Small tables with named rows and columns. After each table, cells are looked up by row and column.

Table napu
         vus  pivupag
tago     634      857
pon      748      346
tamuv    908      728
bura     703      703
zosu     414      494
lusuro   525      145
vezuvu   883      825
vev      640      699
ran      636      750
zopomem  522      785
gim      937      518
lom      746      982
feg      843      457
nogobam  740      673

What is the vus of feg in napu? 843
What is the pivupag of lom in napu? 982
What is the vus of lom in napu? 746
What is the pivupag of tago in napu? 857
What is the pivupag of feg in napu? 457
What is the pivupag of bura in napu? 703
What is the vus of zopomem in napu? 522
What is the vus of ran in napu? 636
What is the vus of nogobam in napu? 740
What is the pivupag of lusuro in napu? 145
Which row has the largest vus? gim

gikev.tsv
	mez	tel	raneru
funero	6.5	89.7	-54.2
rinu	25.4	97.4	-7.2
sorupu	-28.1	-36.7	-40.1
vepu	-25.9	-51.8	-19.3
vizezi	-2.8	-91.8	58.3
nasamub	19.5	93.0	-26.5
kul	-29.0	-38.6	-42.4
tik	19.1	46.7	7.8

nasamub, tel => 93.0
vepu, raneru => -19.3
tik, mez => 19.1
rinu, raneru => -7.2
sorupu, raneru => -40.1
vepu, mez => -25.9
funero, mez => 6.5
nasamub, raneru => -26.5
vizezi, mez => -2.8
vizezi, raneru => 58.3
nasamub, mez => 19.5
funero, tel => 89.7
kul, tel => -38.6
tik, tel => 46.7
tik, raneru => 7.8
rinu, mez => 25.4
Row with the largest raneru: vizezi

difibal:
        ridelu  gumusi  kapabo     zit   tutuk     sif
tobigu  -5.544   5.924  -3.682  -0.113  -4.892   3.302
roreme   0.032   5.758  -1.206   1.907  -5.589   2.231
visiki   0.908   7.133  -0.985   1.475   9.950  -3.580
nunet   -0.354   6.764  -1.882   1.323  -3.139  -4.967
vuregu   0.244   7.242  -0.346  -0.154  -3.388  -4.741
dip     -0.602   4.657  -1.047   0.509   9.636  -4.901
vok     -1.009   5.272  -2.141   1.486   9.841  -5.478

sif of visiki = -3.580
zit of vok = 1.486
zit of visiki = 1.475
kapabo of visiki = -0.985
tutuk of nunet = -3.139
sif of roreme = 2.231
gumusi of tobigu = 5.924
tutuk of roreme = -5.589
kapabo of dip = -1.047
gumusi of roreme = 5.758
kapabo of vok = -2.141
kapabo of roreme = -1.206
gumusi of dip = 4.657

bal.tsv
	tedi	zarokeb	sesigud	kobof	dusom	galove	vikede	piva	zize	lepari
folapi	-0.19	0.30	0.23	-0.03	0.04	-0.08	-0.03	-0.38	0.15	-0.24
gelos	-0.05	0.84	-0.35	-0.35	0.08	0.24	-0.56	-0.07	-0.12	-0.20
vada	0.17	0.34	-0.54	0.17	-0.37	-0.15	0.24	-0.08	-0.01	-0.04
malafiz	0.12	-0.42	-0.23	0.07	0.03	0.23	0.05	0.49	-0.19	0.08
vimugoz	0.17	0.03	-0.51	0.13	-0.46	-0.09	-0.08	-0.13	0.18	-0.29
ranu	-0.17	-0.11	-0.33	0.21	-0.39	0.09	0.17	-0.19	0.22	-0.17

What is the dusom of gelos in bal?
0.08
What is the dusom of malafiz in bal?
0.03
What is the zarokeb of malafiz in bal?
-0.42
What is the lepari of gelos in bal?
-0.20
What is the zize of folapi in bal?
0.15
What is the sesigud of malafiz in bal?
-0.23
What is the lepari of malafiz in bal?
0.08
Which row has the largest kobof? ranu

Table bugotu
fields: rop, zutu, sofo, sapefip, ganek, novevil
katak: [50, 59, 62, 52, 55, 42]
feloso: [52, 61, 52, 47, 64, 43]
tekul: [57, 59, 46, 60, 54, 44]
mon: [78, 41, 31, 49, 63, 49]
pivaneb: [58, 35, 59, 61, 30, 80]
ziz: [49, 58, 50, 65, 47, 48]
zul: [70, 23, 65, 47, 44, 63]
tusagot: [70, 40, 51, 45, 60, 45]
gagibo: [62, 41, 46, 58, 49, 55]
tusas: [73, 34, 39, 66, 41, 63]
fom: [51, 38, 52, 47, 41, 58]
nuvavel: [41, 73, 35, 52, 62, 40]
sadil: [63, 41, 35, 54, 37, 62]

ganek of zul = 44
ganek of mon = 63
novevil of sadil = 62
ganek of feloso = 64
novevil of katak = 42
sapefip of mon = 49
zutu of sadil = 41
sapefip of nuvavel = 52
Which row has the largest ganek? feloso

Table gemel
        kudop  vilike  tade
pak       3.6     0.1   7.1
pezupu    4.7     6.3  -0.5
pefol     6.1     6.1   4.9
duzeru    3.4     7.8   1.2
gik       3.3     5.3   3.9
nuvu      4.4     8.0   3.1
pek       2.0    -2.4   1.4
vorub     6.0     1.8   2.3
tav       5.2     0.9   1.4
ravak     1.9    -1.4   1.5
vavef     5.2     4.5   7.6
kago      1.9    -2.5   4.0
befuve    2.8    -3.1   6.4
nat       2.8    -5.4   3.3

What is the vilike of gik in gemel? 5.3
What is the tade of nuvu in gemel? 3.1
What is the vilike of pak in gemel? 0.1
What is the tade of gik in gemel? 3.9
What is the kudop of pefol in gemel? 6.1
What is the tade of vavef in gemel? 7.6
What is the tade of pak in gemel? 7.1
What is the kudop of ravak in gemel? 1.9
What is the vilike of vorub in gemel? 1.8
What is the kudop of tav in gemel? 5.2
What is the vilike of befuve in gemel? -3.1
What is the kudop of befuve in gemel? 2.8
What is the vilike of duzeru in gemel? 7.8
What is the vilike of nat in gemel? -5.4
What is the tade of nat in gemel? 3.3
What is the vilike of pefol in gemel? 6.1
What is the vilike of ravak in gemel? -1.4
What is the tade of tav in gemel? 1.4
Which row has the largest kudop? pefol

geb:
cols = fum, refafu, zuludo
nuf: [3.4, 1.5, 7.6]
toroduk: [6.2, 7.4, 0.3]
fos: [5.9, 4.9, 3.7]

What is the fum of fos in geb? 5.9
What is the zuludo of nuf in geb? 7.6
What is the fum of nuf in geb? 3.4
What is the zuludo of fos in geb? 3.7
What is the refafu of fos in geb? 4.9
What is the refafu of nuf in geb? 1.5
What is the zuludo of toroduk in geb? 0.3
What is the refafu of toroduk in geb? 7.4
What is the fum of toroduk in geb? 6.2

Table tepo
fields: nupe, zari, sudeb, nofo
gezus: [59160, 83153, -2994, -11069]
punir: [-436, -338, 60804, 14592]
mora: [75248, -88141, 60579, 28024]
kuv: [7581, 4733, 13822, 218]
gab: [34923, 7837, -4906, 8156]
kub: [13804, 10080, -12281, 4997]
zuzi: [26197, -20667, 7594, -2691]
vezivo: [-2455, 27668, 31573, 18728]
peruf: [-7387, 7877, 53765, 22141]
domop: [13201, 17543, -5681, 55643]
natapav: [-17757, -29108, -434, -20562]
nugirok: [23582, 25535, -22674, 15363]

What is the nofo of natapav in tepo? -20562
What is the sudeb of kub in tepo? -12281
What is the sudeb of kuv in tepo? 13822
What is the nofo of vezivo in tepo? 18728
What is the nofo of gab in tepo? 8156
What is the sudeb of gezus in tepo? -2994
What is the nofo of peruf in tepo? 22141
What is the nofo of kub in tepo? 4997
What is the nupe of mora in tepo? 75248
What is the nupe of peruf in tepo? -7387
What is the zari of kuv in tepo? 4733
What is the sudeb of natapav in tepo? -434
What is the zari of natapav in tepo? -29108
What is the nofo of punir in tepo? 14592
What is the sudeb of gab in tepo? -4906
What is the nupe of nugirok in tepo? 23582
What is the nofo of mora in tepo? 28024

